[ -2   8 -11  -4  -1   7  -7  -6   1   6  10 -15 -28   2  -5  13   1  -7
  -6  10   1   0   0  -2 -75 -18  11 -15  -3  -5] | 16
[ -2 -21 -14   0  12   1   3  -5   8   4  13  -6  -1   9   2  20  -2 -14
  -4   1  12   1   1  -1 -66  -6   9  -1  -5  -4] | 0
[ -5   3 -37  -3 -13  -8  -4  -6  -1   9  17  11 -16  14  -3   3  15   3
   1  -2  22   1  -1  -1 -65 -23  16 -13  -3   5] | 0
[ -5   6 -45  -4 -13  -8  -4  -9  -1  12  21  12  -3  13  -2   4  15   4
   1   2  22   0  -2  -1 -78 -22  15 -13  -5   2] | 0
[ -3  -1 -25  -4  14  12  11  -9   0   3  15   5  -1  -8   2  14   4  -5
  -2  10   1  -2   3   2 -13 -17  21 -21  -1   3] | 0
[ -1  18 -22  -6 -10  -1 -12  -1  -3  16   9 -23 -29   5 -11   1   4  -7
  -4  10   6  -2   1  -1 -62 -25  22 -22   0  -4] | 30
[ -2  26 -16  -1  -4  13  -8  -4  -1   1  13   2 -22   0  -5  13   6   2
  -3  -4   8  -4   1  -1 -44 -13  -4 -12   4  -3] | 5
[  0   9 -33  -6 -13 -19 -21  -2   1  11  10 -18 -28  14  -7   0   3 -11
  -2  -2   5   2   0  -1 -21 -14  20 -23   0  -5] | 25
[  0   9 -36  -5 -10 -26 -13  -3   1  18  10 -21 -28  12  -7  -2   3 -11
  -2  -1  10   2   0  -1  -5 -22  35 -20   0  -5] | 30
[ -1  10 -21  -1   3   1 -11  -6   2   3  15   6 -10   5  -1   8   6   1
  -2  -7   5   0   1   0  -3 -13   4 -21   3  -1] | 0
[ -1 -16  -3  -2  15  29  -2   0   4  -4   6  -4 -10  -1  -1  20   0  -6
  -4   7  -1   1   1  -1 -76  -3  -6  -5  -5  -9] | 0
[ -1 -26 -10   1  12 -12   6  -4   7   6  13  -6  -4   8   4  13   1 -14
  -3  -2  16   0   2   0 -49   0  13   3  -4  -3] | 0
[ -1  -5 -22  -4  10   7   2  -5   0   0  13   6  -7  -4   1   8   3   1
  -2   5  -5   0   3   1  -9  -9  15 -17  -1   0] | 0
[ -5   5 -32  -5 -22  -2   0  -5  -3   6  27  11  -5   9  -3   2  15   7
   1   1  19  -1  -1  -1 -78 -21  19  -9  -4   2] | 0
[ -1  18 -19   2  -4 -10 -12  -5   3   2  13   4  -7  13   1   6   5   0
   0 -16  15  -2   1   0  11 -10   9 -10   6   0] | 0
[ -2  -3 -32  -4  12  13   4  -8   2   5  18   4 -14  -5   1   8   4   0
  -3   7  -2   1   2   0  -7 -16  17 -24  -2   1] | 0
[ -1  15 -17   2 -13 -15 -18  -4   4   1  18   6 -13  11   0   7   5   1
   0 -17   7   0   0  -1  -1  -8  -1 -16   5  -2] | 0
[ -3  -3 -67  -3  -6 -13  -7 -14   4  14  31  10 -26  12   0  11   7  -2
   0  -1   9   4  -2  -1 -35 -21  19 -29  -4  -1] | 0
[ -1 -11 -41  -5 -16   1 -16   0  -1  -1  16  10 -11  12  -4  -6  10   6
   1  -6  -3   7  -1  -2 -34   3   5 -11  -4  -3] | 0
[ -2  20 -16  -7 -10  -4  -6   0  -2  13   3 -22 -23   7  -9  -1   5  -7
  -4  10   7  -1   2  -1 -50 -19  23 -14   2  -4] | 29
[ -1 -21 -31   0  12  -6   2  -7   7   7  17  -4  -9   9   3  15  -1  -7
  -2  -5  10   3   1   0 -34 -15  20 -14  -3  -2] | 0
[ -4   4 -44  -3 -15  -2 -14  -8  -1   9  25  13 -21  14  -4   6  14   6
   1  -1  16   2  -2  -3 -72 -18  12 -20  -5  -1] | 0
[  1  -3 -42  -6   1 -10  -6  -6   2   8  15  -8 -20   7  -2   3   1  -7
  -2  -2  -2   3   0  -1 -15 -20  31 -28  -2  -4] | 13
[ -1  20 -43  -5 -12  -7 -18  -8   1  18  19 -20 -45   8 -11   7   5  -8
  -3   8   4   2  -2  -2 -51 -32  24 -30  -1  -7] | 30
[ -4  18 -30  -2   7  11  13 -10   0   0  15  11  -7  -2   1  15   6   1
  -2   4  13  -6   3   1 -33 -28  16 -17   0   3] | 0
[ -2  14 -21   3  -4 -18 -20  -8   5   2  22   4 -18  15  -2  14   5  -2
   0 -18  14   2  -2  -1   1 -13  -1 -20   4  -3] | 0
[ -3  -6 -45  -3 -19 -15 -14  -5  -1   3  18  13  -9  16  -3  -3  13   2
   2  -8  11   4  -2  -2 -46 -12  13  -3  -5  -1] | 0
[ -3  14  -6  -5   1   5  11  -7  -3  12   6  -9 -14  -1  -4   9   5  -5
  -3  12  12  -6   3   1 -40 -28  27 -15   0   1] | 18
[ -2 -11 -24  -1   2  -2  -4  -5   5   4  16   6 -17   9   1  10   4 -12
  -3  -3   7   3  -1  -2 -48 -11  12  -4  -5  -4] | 0
[ -2  20 -17  -6  -6   0  -7  -1  -4  17   8 -21 -25   4 -10   5   5  -9
  -4  11   8  -2   2  -1 -68 -22  24 -18   0  -4] | 29
[ -2  22   1  -1  -1  30 -16  -3   1  -6  13   6 -22   0  -5  13   5   6
  -4  -4   1   0   0  -2 -41  -8 -17 -14   2  -7] | 0
[ -3  27  -6  -3  -7   0   1  -3  -2   7   6  -9 -16   4  -4   7   9  -3
  -3   0  16  -5   3   0 -43 -20  16 -13   2   0] | 14
[ -4  11 -51  -3 -17 -21  -7 -10   2  29  22  -4 -26  15  -5   3  11  -6
   0   3  19   1  -2  -1 -44 -21  28 -22  -3  -1] | 15
[  0 -15 -33  -4  12  -6   0  -8   3   3  16   3  -7   0   3   7   2  -6
  -2   2  -4   2   2   1  25 -10  19 -22  -2  -1] | 0
[ -3   4  27   0   9  17   2  -5   3   0  10   0 -16  -1  -1  18   3  -3
  -4   4   9  -3   1  -1 -76 -12   0 -11  -3  -5] | 0
[ -2  -3  -4  -1   7  16  -5  -5   5   3  16   2 -18   2   0  22   1  -5
  -4   1   5   0   0  -2 -74 -13  -3  -8  -4  -7] | 0
[ -2  -3 -27  -5   2  20   2  -7   0   1  16   5 -11  -5   0  10   3   1
  -3   9  -4   0   2   0 -21 -14  17 -26  -3  -1] | 0
[ -4  31 -31  -6  -8  -1   4  -6  -3  23   4 -21 -34   4  -8   3   7  -9
  -4  15  17  -7   2  -1 -77 -39  36 -15   0  -1] | 30
[ -2  12 -52  -3  12  -3   1 -14   4   7  25  10 -18   0   0  15   4  -6
   1   5   0   2   1   1  -7 -26  22 -28  -2   0] | 0
[ -1  -6 -32  -4  13   1   1  -7   4   2  17   2  -4  -2   1   8   1  -9
  -2   3  -3   2   2   1  -2 -13  24 -23  -2   0] | 0
[ -2   2 -36  -4  12  10   5 -12   2   5  19   4 -13  -8   2  12   4   0
  -2   8  -1   0   2   1 -19 -24  20 -30  -2   1] | 0
[  0 -17   1  -2  14   8   0  -5   5   0   5  -4  -1   2   1  15  -1  -8
  -3   1   3   2   2  -1 -46   1   8 -10  -3  -6] | 1
[ -3   1 -11   0   7 -10   5  -6   4   6   9   1  -3   6   1  15 -12  -4
  -2   1  16  -3   2   0 -26 -15  10 -10   1  -1] | 1
[ -1  15 -45  -5  -8 -16 -17  -8   1  16  16 -17 -34  10  -9   3   5  -9
  -3   6   9   2  -1  -2 -35 -30  27 -32   0  -5] | 27
[ -4  18 -47  -5  -6 -18   2  -8  -1  26  14 -20 -33   9  -8   7   6 -10
  -4   6  17  -4   1  -1 -57 -54  39 -23   0   0] | 30
[ -2 -10 -21   2  18   2   0 -11   9   8  19  -1 -10   6   2  26   0 -14
  -4  -1  12   1  -2  -2 -74 -13   9 -14  -5  -5] | 0
[ -2 -21   4  -1  13   8   8   2   4   0   3  -3  -2   3   3  16  -1  -9
  -4   3  31  -2   3   0 -45   1   5   3  -4  -4] | 0
[ -1  14 -37  -4 -12 -12 -20  -6   1  14  17 -16 -35   9  -8   4   4  -7
  -3   3   3  -1   0  -2 -29 -25  15 -25   0  -6] | 24
[ -2 -13   9  -1  14  11   7  -6   4   2   4  -2  -7  -4   4  21   0  -8
  -4   4   7  -1   2   0 -46  -7  -2 -13  -4  -4] | 0
[ -3 -10   0  -1  13  19   3  -4   5   1  12  -3 -13   0   0  26   2  -7
  -6   9   5   0   1  -2 -90  -6   0  -5  -4  -7] | 0
[ -2   9 -45  -3  -8 -23 -12  -7   0  21  11 -19 -34  14  -8   1   3 -13
  -3   7  15  -1   0  -1 -44 -34  33 -26   0  -3] | 30
[ -2  -2  -5  -1   7  -4   0  -9   3   8  12  -6 -20   4  -1  19  -1  -9
  -4   2  13   0   1  -1 -65 -15  13 -17  -2  -3] | 7
[  0  15 -32  -5 -11 -14 -15  -2   0  14   9 -21 -28  13  -9  -3   2 -10
  -5   3   4   1   1  -2 -30 -21  28 -22   0  -8] | 30
[ -5  14 -19  -3 -16   7   1  -4  -4   4  11  11  -7   6  -3   4  12   4
   0   1  15  -2   0  -1 -67 -19  13  -6  -2   2] | 0
[ -1 -29   1   0  12  -6   4   1   7   1  -1  -7  -2  10   5  14  -2 -16
  -3   1  13   0   2   0 -40   2  10  -1  -4  -3] | 0
[ -2  12 -34  -5 -12 -14 -12  -3  -1  14  12 -10 -29  10  -7 -28   7  -7
  -2   5  13   0   0  -1 -43 -27  27 -24  -1  -3] | 23
[ -5   1 -54  -3 -19 -17  -8  -8   1  13  22  14 -14  16  -2   3  13   0
   1  -4  20   1  -1  -2 -61 -31  23 -19  -5   2] | 0
[ -2  23 -29  -1  -8  -5 -19  -7   2  10  18  -4 -31   8  -6   9   6  -3
  -3  -4  12  -2  -1  -1 -29 -71   5 -23   2  -3] | 12
[  0   5 -17  -1   2   3 -14  -4   3  -4  15   5 -15   5  -2   6   4   0
  -2  -9  -3   2   0   0  -6  -6   0 -18   2  -3] | 0
[ -1  10 -28  -5  -5   4 -11  -4  -1  11  13 -12 -31   2  -9   7   2  -5
  -4   9   0   1   1  -1 -52 -20   8 -18  -1  -6] | 20
[ -4   5 -47  -3  13  11  14 -14   1  10  21  12 -10  -8   3  19   4  -2
  -3  13   7  -4   3   1 -36 -26  23 -26  -2   6] | 0
[ -1 -21  16  -1  14   1   2   0   6   0   9  -6   1   5   3  16  -2 -12
  -3   0   8   0   3   0 -47   2   4   0  -4  -4] | 0
[  0 -37  -9  -1  12  -9  -2  -1   6   1   9  -3 -10   5   4   7  -3 -11
  -2  -5   6   4   1   0 -22   1   8  -6  -5  -5] | 0
[ -5  10 -35  -3 -17   3  -1  -7  -2   6  20  15   7   5  -2  -3  15   5
   0   4  18  -1  -1  -2 -75 -23  17 -14  -4   2] | 0
[  1 -30   3   1  14   0   4   1   7   0   4  -7   0   6   4  15   4 -12
  -5  -1   8   1   2  -1 -33   2   6  -9  -3  -5] | 0
[ -2  22 -25  -3   3   5  -2  -7   4  14  15 -12 -28   7  -4  14   0  -9
  -4   7   8   0   0  -2 -65 -22  16 -23  -3  -5] | 16
[  0  18 -38   1  -8 -13 -30 -10   5   6  24   2 -32  15  -5   6   6  -1
  -1 -16   5   3  -3  -2   6 -16   0 -26   2  -7] | 6
[ -1   5 -30  -5  -7  -8  -2  -1  -1  15   9 -17 -29   6  -6   3   3 -11
  -2   5   9   0   0  -1 -36 -19  25 -20   0  -5] | 25
[ -1 -17 -19  -2   9  -1  -7  -5   8   5  17  -5 -22   6   1  19  -1 -11
  -4   0   6   3   0  -2 -54  -9   4 -17  -5  -7] | 4
[ -2  34 -25  -7 -10  22 -16  -4  -4  12  10 -22 -43  -2 -13   8   6  -1
  -6  17  -4  -1   0  -2 -81 -25  13 -32  -1  -9] | 30
[ -1 -18   9  -1  13   7   3   0   5  -2   3  -3  -3   1   1  18  -2 -11
  -4   0   7   1   2  -1 -59  17   6   2  -3  -4] | 0
[ -2 -35  -8   0  13  -4   4  -5   8   8  13  -1 -12   7   3  17   0 -11
  -4  -1  12   1   1  -1 -47 -10  10  -9  -4  -5] | 0
[ -4  -3 -30  -4 -18 -13   0  -4  -4   3  13  13   1  18  -1  -3  15   1
   2  -3  23  -1   0   0 -55 -12  18  -1  -4   3] | 0
[ -3  20 -33  -5  -8  -2 -17  -4  -1  18  13 -19 -39   2 -10   5   3  -6
  -4  11   3   0  -1  -2 -26 -31  25 -18   0  -6] | 30
[ -4   1 -35  -5 -23  -8  -9  -5  -2   2  15   8 -12  12  -3   7  13   1
   1  -5   9   2  -1  -1 -55 -13  18  -9  -4   0] | 3
[ -2  20  -1   1   2   4 -17  -4   1  -2  11   8 -20   5  -2  12   7   3
  -3 -10   3  -2   0  -1 -11 -15  -8 -14   5   0] | 0
[ -2   6 -22  -6   8  44  -7  -8   0  -7  19  12 -23 -14  -4  17   3   7
  -4  14 -17   2   1  -1 -37 -13  -1 -27  -3  -5] | 0
[ -1  17 -10   2  -5 -11  -9  -5   2   1  16   7 -13  10  -1   4   6   0
  -1 -16  15  -3   1   0  -2 -11  -1 -13   6  -1] | 0
[ -1 -22   2   0  14   3  -2  -2   5   0   6  -3  -4   7   4  15  -4 -13
  -3   0   7   2   1  -1 -43   0   6  -4  -4  -6] | 0
[ -2 -16  -5   0  13   1   5  -5   8   5   9  -3  -6   3   3  20  -1 -12
  -4   3  14   0   1  -1 -74  -1   9 -10  -5  -4] | 0
[ -1 -18  -2  -1  15   9  -5  -3   6   0  11  -6 -10   1   1  20  -1  -8
  -4   2   3   2   0  -2 -58  -4   6  -9  -4  -8] | 0
[ -2  19 -17   3  -4  -1 -14  -7   4   3  20   5 -18  10  -2  10   7   2
  -1 -14   9  -2  -1  -1  -5 -16   8 -18   5  -2] | 0
[  0  -9 -11  -2  -2  -6  -8   0   3   2   6 -10 -18   8  -4   7  -1 -10
   0  -3   7   2   1  -1 -36  -7  10 -13  -1  -7] | 10
[ -2 -14 -44  -1  13 -29  14 -11   4  14  17   4   7   5   7   8   2 -13
   1  -1  15  -2   3   3  20 -22  37 -19  -1   6] | 0
[ -4  37 -28   3  -3  -3  -8 -13   4   9  25   2 -23   6  -1  17  11  -1
  -2 -11  19  -4  -1  -1 -58 -32   0 -20   4  -1] | 0
[ -1 -16 -39  -4 -19 -25 -20  -1   1  -1  12   9  -1  20  -3 -10  10   2
   3 -13   8   6  -3  -2 -21  -7  15  -9  -4  -1] | 0
[  1  -2 -24  -7 -13 -20 -24   5  -1  10   5 -23 -37  13  -9 -10   1 -11
  -2  -5  -2   6   0  -1  -1  -7  20 -17   1  -8] | 30
